Here is a tiny trained network, its code and every weight. The questions are about switching its units off for an input and a class, where a switched-off unit gives its printed mean instead of its output.

import numpy as np


def w(rows, s, z=0):
    codes = np.array(rows[::2]) - 128.0
    scale = np.full(codes.shape[1], s)
    scale[-1] = z or s
    return codes * scale


def norm(h):
    return h / np.sqrt((h * h).mean(-1, keepdims=True) + 1e-5)


def f(y):
    return np.maximum(y, 0)


def log_softmax(a):
    a = a - a.max(-1, keepdims=True)
    return a - np.log(np.exp(a).sum(-1, keepdims=True))


def net(x, mask):
    res = np.array(x, float).reshape(1, 5) / 4 @ E
    u = 0
    for l in range(4):
        y = f(norm(res) @ A[l][:, :-1].T + A[l][:, -1])
        res = res + np.where(mask[u : u + 8], y, B[l][:, -1]) @ B[l][:, :-1]
        u += 8
    return log_softmax(norm(res)[-1] @ U[:, :-1].T + U[:, -1])


A, B = {}, {}
E = w([
[228,13,162,112,162,138],'x0',
[98,76,143,157,143,28],'x1',
[127,126,128,129,131,129],'x2',
[128,129,128,129,127,128],'x3',
[161,134,176,251,134,143],'x4',
],0.016)
A[0] = w([
[129,173,156,122,135,80,8],'L0N1',
[194,35,173,151,127,188,132],'L0N2',
[182,57,111,65,163,138,110],'L0N3',
[194,68,107,82,147,163,113],'L0N4',
[92,113,126,88,131,78,87],'L0N5',
[168,76,161,110,148,99,107],'L0N6',
[184,117,157,161,138,148,82],'L0N7',
[120,107,105,151,173,4,135],'L0N8',
],0.016)
B[0] = w([
[162,129,88,174,145,127,128],'L0N1',
[178,153,135,141,227,122,251],'L0N2',
[110,89,198,122,7,165,194],'L0N3',
[123,175,189,85,98,179,195],'L0N4',
[129,129,101,58,129,108,154],'L0N5',
[125,62,70,137,141,136,178],'L0N6',
[168,147,104,184,196,100,170],'L0N7',
[75,79,172,146,171,65,215],'L0N8',
],0.016,0.013)
A[1] = w([
[55,86,189,142,144,4,98],'L1N1',
[112,172,75,75,137,94,80],'L1N2',
[85,134,23,29,166,102,119],'L1N3',
[149,146,122,51,34,152,6],'L1N4',
[191,71,108,79,82,93,111],'L1N5',
[174,156,106,195,110,169,65],'L1N6',
[159,91,115,143,77,143,180],'L1N7',
[129,201,89,130,126,161,156],'L1N8',
],0.014,0.011)
B[1] = w([
[193,251,187,93,137,202,247],'L1N1',
[236,115,104,130,139,112,156],'L1N2',
[215,92,72,23,160,89,188],'L1N3',
[236,131,43,132,141,181,156],'L1N4',
[44,180,167,138,167,187,146],'L1N5',
[143,156,62,163,223,200,150],'L1N6',
[80,175,138,116,194,139,155],'L1N7',
[137,45,106,136,121,187,184],'L1N8',
],0.012)
A[2] = w([
[70,206,149,151,147,71,102],'L2N1',
[95,133,205,130,93,130,115],'L2N2',
[140,122,158,127,180,176,137],'L2N3',
[85,160,137,247,146,143,140],'L2N4',
[78,144,137,34,113,151,110],'L2N5',
[32,91,64,159,75,40,4],'L2N6',
[77,62,41,250,94,152,38],'L2N7',
[139,196,125,87,131,56,43],'L2N8',
],0.017,0.016)
B[2] = w([
[107,199,164,136,57,149,177],'L2N1',
[73,133,97,151,57,113,167],'L2N2',
[126,138,92,131,77,85,247],'L2N3',
[65,113,162,194,44,141,220],'L2N4',
[162,108,114,167,124,36,189],'L2N5',
[75,93,101,157,119,98,128],'L2N6',
[174,175,53,143,248,200,142],'L2N7',
[169,194,184,64,240,102,152],'L2N8',
],0.017,0.012)
A[3] = w([
[122,197,128,82,199,107,1],'L3N1',
[140,135,103,145,222,135,63],'L3N2',
[85,22,161,143,140,56,92],'L3N3',
[91,112,204,26,101,140,71],'L3N4',
[125,97,7,115,123,137,34],'L3N5',
[99,167,75,69,97,96,139],'L3N6',
[51,111,74,201,101,148,101],'L3N7',
[103,26,127,118,162,85,142],'L3N8',
],0.02,0.013)
B[3] = w([
[217,200,128,14,193,21,177],'L3N1',
[169,144,184,85,100,136,200],'L3N2',
[55,28,65,145,166,66,211],'L3N3',
[103,154,59,6,75,196,236],'L3N4',
[126,81,79,236,62,80,204],'L3N5',
[177,125,164,176,158,84,254],'L3N6',
[84,159,78,7,149,143,218],'L3N7',
[21,147,103,152,129,120,207],'L3N8',
],0.02,0.0062)
U = w([
[216,39,36,212,54,48,57],'0',
[202,144,160,25,21,223,3],'1',
[62,207,12,132,174,224,60],'2',
[238,175,226,224,233,217,197],'3',
[189,201,179,35,181,8,95],'4',
[21,2,79,52,97,97,71],'5',
[17,224,220,213,42,118,48],'6',
[83,22,226,251,221,35,209],'7',
],0.027,0.003)

Each question gives the input, the list of numbers given to net, and the class t.
The units are the neurons (one row each of A and B). Each row of codes is followed by its name. A weight is (code - 128) times the scale printed after its matrix; where a second scale follows, it is the last column's (A, B and U).
mask holds one flag per neuron, layer by layer. A switched-off neuron (its flag False) gives its mean, the last column of its row in B, instead of its output. The means were averaged over made-up inputs and are rounded, as every weight is.
A unit's drop is (log p(t) with every unit on - log p(t) with that unit switched off) / (log p(t) with every unit on - log p(t) with every unit switched off).
The circuit of an input: a set's keep is (log p(t) with only the set's units on - log p(t) with every unit switched off) / (log p(t) with every unit on - log p(t) with every unit switched off). Starting from the 12 units with the biggest drops (on a tie, the unit counted first), units are removed one at a time, each time the one whose removal leaves the highest keep (on an exact tie, the one counted first), for as long as the keep stays at least 0.8.
circuit, biggest first: the units of the circuit, biggest drop first
unit that matters most: the unit with the biggest drop
top k neurons: the k neurons with the biggest drops, biggest first
k most important neurons of layer l: the k neurons of layer l with the biggest drops, biggest first
drop when u is switched off: that unit's drop, to one decimal
input [0,8,6,-4,1], class 6: circuit, biggest first -> [L1N3, L0N2]
input [5,0,8,5,2], class 3: circuit, biggest first -> [L0N2]
input [-4,-1,3,5,1], class 2: top 2 neurons -> [L0N5, L0N8]
input [-7,-1,-8,-7,-8], class 0: circuit, biggest first -> [L0N8, L1N1, L1N8, L3N5]
input [-3,0,-8,6,-6], class 0: circuit, biggest first -> [L0N8, L1N1, L3N5]
input [1,-1,-5,-4,-7], class 1: top 3 neurons -> [L0N8, L0N3, L1N4]
input [2,-1,7,4,-7], class 1: top 2 neurons -> [L0N3, L0N8]
input [0,-4,6,-5,-8], class 0: top 4 neurons -> [L2N5, L1N1, L1N4, L3N5]
input [0,6,-8,3,3], class 6: top 2 neurons -> [L1N1, L2N1]
input [3,1,0,3,-4], class 5: top 2 neurons -> [L1N1, L2N5]
input [0,-5,-8,-1,-7], class 0: top 2 neurons -> [L1N1, L2N5]
input [0,-6,3,-3,-7], class 0: top 3 neurons -> [L1N1, L2N5, L1N4]
input [4,-6,-6,3,1], class 3: top 3 neurons -> [L0N2, L0N7, L3N4]
input [2,-1,-1,3,-4], class 1: circuit, biggest first -> [L0N3]
input [-7,-1,8,-6,6], class 2: top 3 neurons -> [L0N8, L2N7, L1N1]
input [1,1,2,4,7], class 7: top 3 neurons -> [L1N1, L2N4, L0N2]
input [5,-2,-6,6,0], class 1: top 2 neurons -> [L0N4, L0N3]
input [4,-2,2,-1,0], class 1: top 2 neurons -> [L0N4, L0N3]
input [2,0,-2,-7,-1], class 1: top 2 neurons -> [L0N4, L0N8]
input [0,2,7,8,4], class 6: circuit, biggest first -> [L1N3]
input [6,-1,-6,-3,0], class 1: top 2 neurons -> [L0N4, L0N3]
input [-4,0,4,-7,7], class 2: drop when L1N1 is switched off -> 0.2
input [-2,-1,5,-6,-2], class 0: drop when L0N8 is switched off -> 1.1
input [-4,-2,-7,-8,4], class 2: drop when L0N8 is switched off -> 1.6
input [7,8,5,-1,-5], class 5: drop when L0N3 is switched off -> 0.0
input [-8,0,0,8,-6], class 0: 2 most important neurons of layer 0 -> [L0N8, L0N2]
input [4,-1,4,4,-3], class 1: unit that matters most -> L0N4
input [0,0,-7,6,3], class 2: 2 most important neurons of layer 1 -> [L1N3, L1N1]
